Here is a tiny trained network, its code and every weight. The questions are about switching its units off for an input and a target symbol, where a switched-off unit gives its printed mean instead of its output.

import numpy as np


def w(rows, s, z=0):
    codes = np.array(rows[::2]) - 128.0
    scale = np.full(codes.shape[1], s)
    scale[-1] = z or s
    return codes * scale


def norm(h):
    return h / np.sqrt((h * h).mean(-1, keepdims=True) + 1e-5)


def f(y):
    return y / 2 * (1 + np.tanh(0.7978845608 * (y + 0.044715 * y**3)))


def softmax(a):
    e = np.exp(a - a.max(-1, keepdims=True))
    return e / e.sum(-1, keepdims=True)


def log_softmax(a):
    a = a - a.max(-1, keepdims=True)
    return a - np.log(np.exp(a).sum(-1, keepdims=True))


def net(x, mask):
    ids = ['ΘΨΩαβεζηλμστ'.index(c) for c in x.split()]
    T = len(ids)
    res = E[ids] + P[:T]
    r = norm(res)
    for j in range(2):
        rows = slice(3 * j, 3 * j + 3)
        q, k, v = (r @ M[0][rows].T for M in (Q, K, V))
        z = softmax(np.where(np.tri(T) > 0, q @ k.T / 3**0.5, -1e9)) @ v
        o = O[0][rows]
        res = res + np.where(mask[j], z, o[:, -1]) @ o[:, :-1]
    y = f(norm(res) @ A[0][:, :-1].T + A[0][:, -1])
    res = res + np.where(mask[2:6], y, B[0][:, -1]) @ B[0][:, :-1]
    return log_softmax(norm(res)[-1] @ U[:, :-1].T + U[:, -1])


Q, K, V, O, A, B = {}, {}, {}, {}, {}, {}
E = w([
[223,148,107,136,125],'Θ',
[206,93,102,152,128],'Ψ',
[211,125,113,150,109],'Ω',
[224,204,52,170,88],'α',
[238,117,118,157,133],'β',
[240,114,113,162,127],'ε',
[228,168,48,180,90],'ζ',
[222,64,86,194,197],'η',
[183,115,195,205,104],'λ',
[92,100,151,253,84],'μ',
[19,79,65,89,238],'σ',
[60,163,213,75,135],'τ',
],0.018)
P = w([
[167,250,97,175,120],'0',
[191,161,58,59,56],'1',
[147,207,119,185,141],'2',
[159,101,82,83,80],'3',
[154,128,138,176,151],'4',
[137,32,115,78,96],'5',
[159,62,153,172,170],'6',
[102,3,122,94,83],'7',
],0.02)
Q[0] = w([
[87,145,114,217,254],'head 0',
[97,170,146,146,88],'head 0',
[191,65,117,204,114],'head 0',
[154,36,81,17,29],'head 1',
[77,181,145,68,89],'head 1',
[181,145,55,29,136],'head 1',
],0.033)
K[0] = w([
[68,120,141,107,249],'head 0',
[112,136,200,107,81],'head 0',
[101,2,163,174,157],'head 0',
[225,187,12,187,179],'head 1',
[160,215,36,79,67],'head 1',
[219,115,97,83,187],'head 1',
],0.034)
V[0] = w([
[27,100,29,68,127],'head 0',
[70,104,16,136,240],'head 0',
[25,109,59,78,100],'head 0',
[197,80,144,46,93],'head 1',
[209,174,238,5,228],'head 1',
[106,136,252,98,60],'head 1',
],0.022)
O[0] = w([
[119,11,41,114,165,101],'head 0',
[223,61,87,87,104,187],'head 0',
[89,27,51,111,174,79],'head 0',
[152,224,189,131,73,88],'head 1',
[148,252,91,46,134,82],'head 1',
[147,227,158,192,181,1],'head 1',
],0.018,0.023)
A[0] = w([
[141,176,118,183,214,84],'neuron 0',
[3,129,150,66,110,255],'neuron 1',
[125,165,149,137,141,73],'neuron 2',
[136,178,114,98,224,100],'neuron 3',
],0.061,0.0053)
B[0] = w([
[165,88,134,113,177,153],'neuron 0',
[248,85,151,49,2,253],'neuron 1',
[101,93,96,117,152,177],'neuron 2',
[177,167,3,211,96,142],'neuron 3',
],0.058,0.014)
U = w([
[212,163,167,98,56,119],'Θ',
[123,23,109,86,126,123],'Ψ',
[44,152,145,124,117,215],'Ω',
[114,176,116,85,166,120],'α',
[55,143,96,158,89,95],'β',
[102,155,171,108,171,200],'ε',
[183,183,62,198,146,152],'ζ',
[215,142,198,111,253,88],'η',
[145,94,208,243,160,95],'λ',
[75,141,120,194,65,84],'μ',
[92,111,234,51,181,3],'σ',
[109,154,158,119,166,182],'τ',
],0.014,0.0035)

Each question gives the input, a string of symbols that net reads in full, and the target symbol t.
The units are the heads (3 rows each of Q, K, V and O) and the neurons (one row each of A and B). Each row of codes is followed by its name. A weight is (code - 128) times the scale printed after its matrix; where a second scale follows, it is the last column's (O, A, B and U).
mask holds one flag per unit, heads first, then neurons. A switched-off unit (its flag False) gives its mean, the last column of its rows in O or B, instead of its output. The means were averaged over made-up inputs and are rounded, as every weight is.
A unit's drop is (log p(t) with every unit on - log p(t) with that unit switched off) / (log p(t) with every unit on - log p(t) with every unit switched off).
The circuit of an input: a set's keep is (log p(t) with only the set's units on - log p(t) with every unit switched off) / (log p(t) with every unit on - log p(t) with every unit switched off). Starting from all 6 units, units are removed one at a time, each time the one whose removal leaves the highest keep (on an exact tie, the one counted first), for as long as the keep stays at least 0.8.
circuit, biggest first: the units of the circuit, biggest drop first
unit that matters most: the unit with the biggest drop
k most important neurons: the k neurons with the biggest drops, biggest first
which heads matter: for each layer, one digit per head in row order, 1 if its drop is at least 0.15 and else 0, layers parted by /
drop of u: that unit's drop, to one decimal
input λ Ω η μ α, target λ: unit that matters most -> head 1
input λ η Ω, target η: 2 most important neurons -> [neuron 0; neuron 1]
input μ Ψ Θ μ μ ζ λ, target λ: circuit, biggest first -> [head 1; neuron 1]
input η μ η λ ζ, target η: 2 most important neurons -> [neuron 1; neuron 0]
input λ σ Ω, target Ψ: which heads matter -> 10
input μ μ ζ, target λ: which heads matter -> 01
input μ Θ λ η λ, target η: circuit, biggest first -> [head 1; neuron 0]
input η η η τ Ψ, target ζ: circuit, biggest first -> [head 1; neuron 3]
input μ η Ψ, target λ: circuit, biggest first -> [head 1; neuron 1; head 0]
input λ μ η α σ τ η, target ζ: 2 most important neurons -> [neuron 3; neuron 1]
input η Ψ η σ η λ Ω, target η: circuit, biggest first -> [head 1; neuron 1; neuron 0]
input τ η ζ, target ζ: circuit, biggest first -> [neuron 3; head 1]
input Θ σ σ α η Ω λ, target η: 3 most important neurons -> [neuron 0; neuron 1; neuron 2]
input σ σ Ω η η μ Ψ, target λ: unit that matters most -> head 1
input η Ω η Θ μ η ε, target λ: 2 most important neurons -> [neuron 1; neuron 2]
input μ η η β λ η α, target η: 2 most important neurons -> [neuron 1; neuron 0]
input Ψ Θ Ψ, target Ω: 2 most important neurons -> [neuron 1; neuron 2]
input ζ Ψ σ μ μ η Ω, target λ: drop of neuron 1 -> 0.4
input μ σ Θ, target Ψ: drop of head 0 -> 1.5
input η ζ λ σ α, target Ψ: unit that matters most -> head 0
input Ψ μ η, target λ: drop of neuron 0 -> 0.0
input λ η α, target η: 2 most important neurons -> [neuron 0; neuron 1]
